Below is a small trained network, with its code and all its weights. Each question gives an input and a class and asks what happens when units are switched off, that is, made to give their printed mean instead of their output.

import numpy as np


def w(rows, s, z=0):
    codes = np.array(rows[::2]) - 128.0
    scale = np.full(codes.shape[1], s)
    scale[-1] = z or s
    return codes * scale


def f(y):
    return y / 2 * (1 + np.tanh(0.7978845608 * (y + 0.044715 * y**3)))


def log_softmax(a):
    a = a - a.max(-1, keepdims=True)
    return a - np.log(np.exp(a).sum(-1, keepdims=True))


def net(x, mask):
    res = np.array(x, float).reshape(1, 7) / 4 @ E
    y = f(res @ A[0][:, :-1].T + A[0][:, -1])
    res = res + np.where(mask, y, B[0][:, -1]) @ B[0][:, :-1]
    return log_softmax(res[-1] @ U[:, :-1].T + U[:, -1])


A, B = {}, {}
E = w([
[171,44,223,59],'x0',
[127,127,127,128],'x1',
[131,130,128,127],'x2',
[130,130,130,128],'x3',
[127,127,128,127],'x4',
[67,225,226,86],'x5',
[98,101,217,255],'x6',
],0.0098)
A[0] = w([
[170,64,178,64,30],'neuron 0',
[99,166,93,214,50],'neuron 1',
[70,218,195,97,78],'neuron 2',
[169,31,209,63,103],'neuron 3',
[104,82,197,214,133],'neuron 4',
[110,184,184,78,84],'neuron 5',
[157,181,76,151,5],'neuron 6',
[95,74,170,183,80],'neuron 7',
[48,145,185,81,48],'neuron 8',
[188,81,88,157,91],'neuron 9',
[133,122,149,237,100],'neuron 10',
[169,26,91,147,128],'neuron 11',
[51,122,88,180,14],'neuron 12',
[106,228,151,130,91],'neuron 13',
[191,92,112,150,119],'neuron 14',
[192,47,210,64,2],'neuron 15',
[169,60,91,157,125],'neuron 16',
[207,3,88,145,93],'neuron 17',
[196,123,86,168,108],'neuron 18',
[166,74,106,151,95],'neuron 19',
[150,92,109,139,222],'neuron 20',
[172,38,206,63,42],'neuron 21',
[171,206,217,87,221],'neuron 22',
[117,74,190,152,70],'neuron 23',
[135,188,234,63,143],'neuron 24',
[118,186,123,220,53],'neuron 25',
[159,120,80,4,101],'neuron 26',
[86,39,201,142,103],'neuron 27',
[173,128,66,180,134],'neuron 28',
[113,191,48,88,64],'neuron 29',
[132,124,116,134,124],'neuron 30',
[154,106,191,194,122],'neuron 31',
[154,132,88,31,98],'neuron 32',
[180,84,106,150,140],'neuron 33',
],0.012,0.0042)
B[0] = w([
[138,226,51,95,189],'neuron 0',
[159,205,61,88,188],'neuron 1',
[56,82,167,187,230],'neuron 2',
[108,180,20,148,228],'neuron 3',
[167,87,239,102,224],'neuron 4',
[112,72,154,122,193],'neuron 5',
[134,201,73,115,160],'neuron 6',
[209,156,171,81,182],'neuron 7',
[92,103,186,147,186],'neuron 8',
[57,90,138,138,188],'neuron 9',
[208,162,150,62,202],'neuron 10',
[81,61,180,154,216],'neuron 11',
[139,188,80,121,160],'neuron 12',
[86,96,97,185,201],'neuron 13',
[85,108,155,143,172],'neuron 14',
[136,206,26,134,210],'neuron 15',
[72,89,158,149,196],'neuron 16',
[73,106,159,126,241],'neuron 17',
[86,109,117,188,175],'neuron 18',
[69,51,177,141,172],'neuron 19',
[118,85,154,117,176],'neuron 20',
[104,204,2,127,214],'neuron 21',
[96,28,151,199,231],'neuron 22',
[169,195,103,84,173],'neuron 23',
[96,97,162,185,234],'neuron 24',
[172,215,88,72,189],'neuron 25',
[221,122,240,55,251],'neuron 26',
[184,159,93,91,195],'neuron 27',
[63,112,105,163,191],'neuron 28',
[157,192,98,55,214],'neuron 29',
[112,154,147,145,131],'neuron 30',
[163,137,183,100,193],'neuron 31',
[188,145,250,57,223],'neuron 32',
[88,60,179,165,179],'neuron 33',
],0.0098,0.011)
U = w([
[10,63,157,175,82],'0',
[246,114,184,2,24],'1',
[92,206,7,87,250],'2',
],0.01,0.0023)

Each question gives the input, the list of numbers given to net, and the class t.
The units are the neurons (one row each of A and B). Each row of codes is followed by its name. A weight is (code - 128) times the scale printed after its matrix; where a second scale follows, it is the last column's (A, B and U).
mask holds one flag per neuron, in row order. A switched-off neuron (its flag False) gives its mean, the last column of its row in B, instead of its output. The means were averaged over made-up inputs and are rounded, as every weight is.
A unit's drop is (log p(t) with every unit on - log p(t) with that unit switched off) / (log p(t) with every unit on - log p(t) with every unit switched off).
unit that matters most: the unit with the biggest drop
top k neurons: the k neurons with the biggest drops, biggest first
drop of u: that unit's drop, to one decimal
input [6,5,3,-5,-4,-7,8], class 1: top neuron	(neuron 7)
input [-8,-7,0,8,6,-2,7], class 2: top 3 neurons	(neuron 26; neuron 1; neuron 32)
input [8,2,-6,5,2,-7,6], class 2: top 2 neurons	(neuron 21; neuron 15)
input [6,-7,8,2,0,4,-5], class 2: top 3 neurons	(neuron 21; neuron 3; neuron 15)
input [7,3,8,7,-4,-4,7], class 1: top 4 neurons	(neuron 4; neuron 7; neuron 31; neuron 10)
input [6,4,8,1,-4,7,-2], class 0: top 2 neurons	(neuron 22; neuron 24)
input [8,7,-8,5,-5,-8,-4], class 0: top 2 neurons	(neuron 11; neuron 17)
input [-7,1,5,-7,-8,-6,6], class 2: top 3 neurons	(neuron 1; neuron 25; neuron 26)
input [0,-2,-5,3,-4,5,6], class 1: top 3 neurons	(neuron 10; neuron 7; neuron 4)
input [-7,8,0,1,-8,-5,5], class 2: top 3 neurons	(neuron 1; neuron 26; neuron 25)
input [-8,-2,6,-7,0,6,5], class 2: top 2 neurons	(neuron 25; neuron 1)
input [-6,5,-7,-6,-1,3,6], class 1: top 2 neurons	(neuron 4; neuron 10)
input [7,3,-7,0,-5,1,8], class 1: top 2 neurons	(neuron 4; neuron 7)
input [-7,-6,-4,-4,3,1,8], class 1: unit that matters most	neuron 4
input [-7,8,-1,3,-8,-4,8], class 1: drop of neuron 4	0.2
input [1,-4,5,1,8,-7,-1], class 0: drop of neuron 7	0.0
input [-4,1,8,-7,7,-4,-4], class 0: drop of neuron 0	0.2
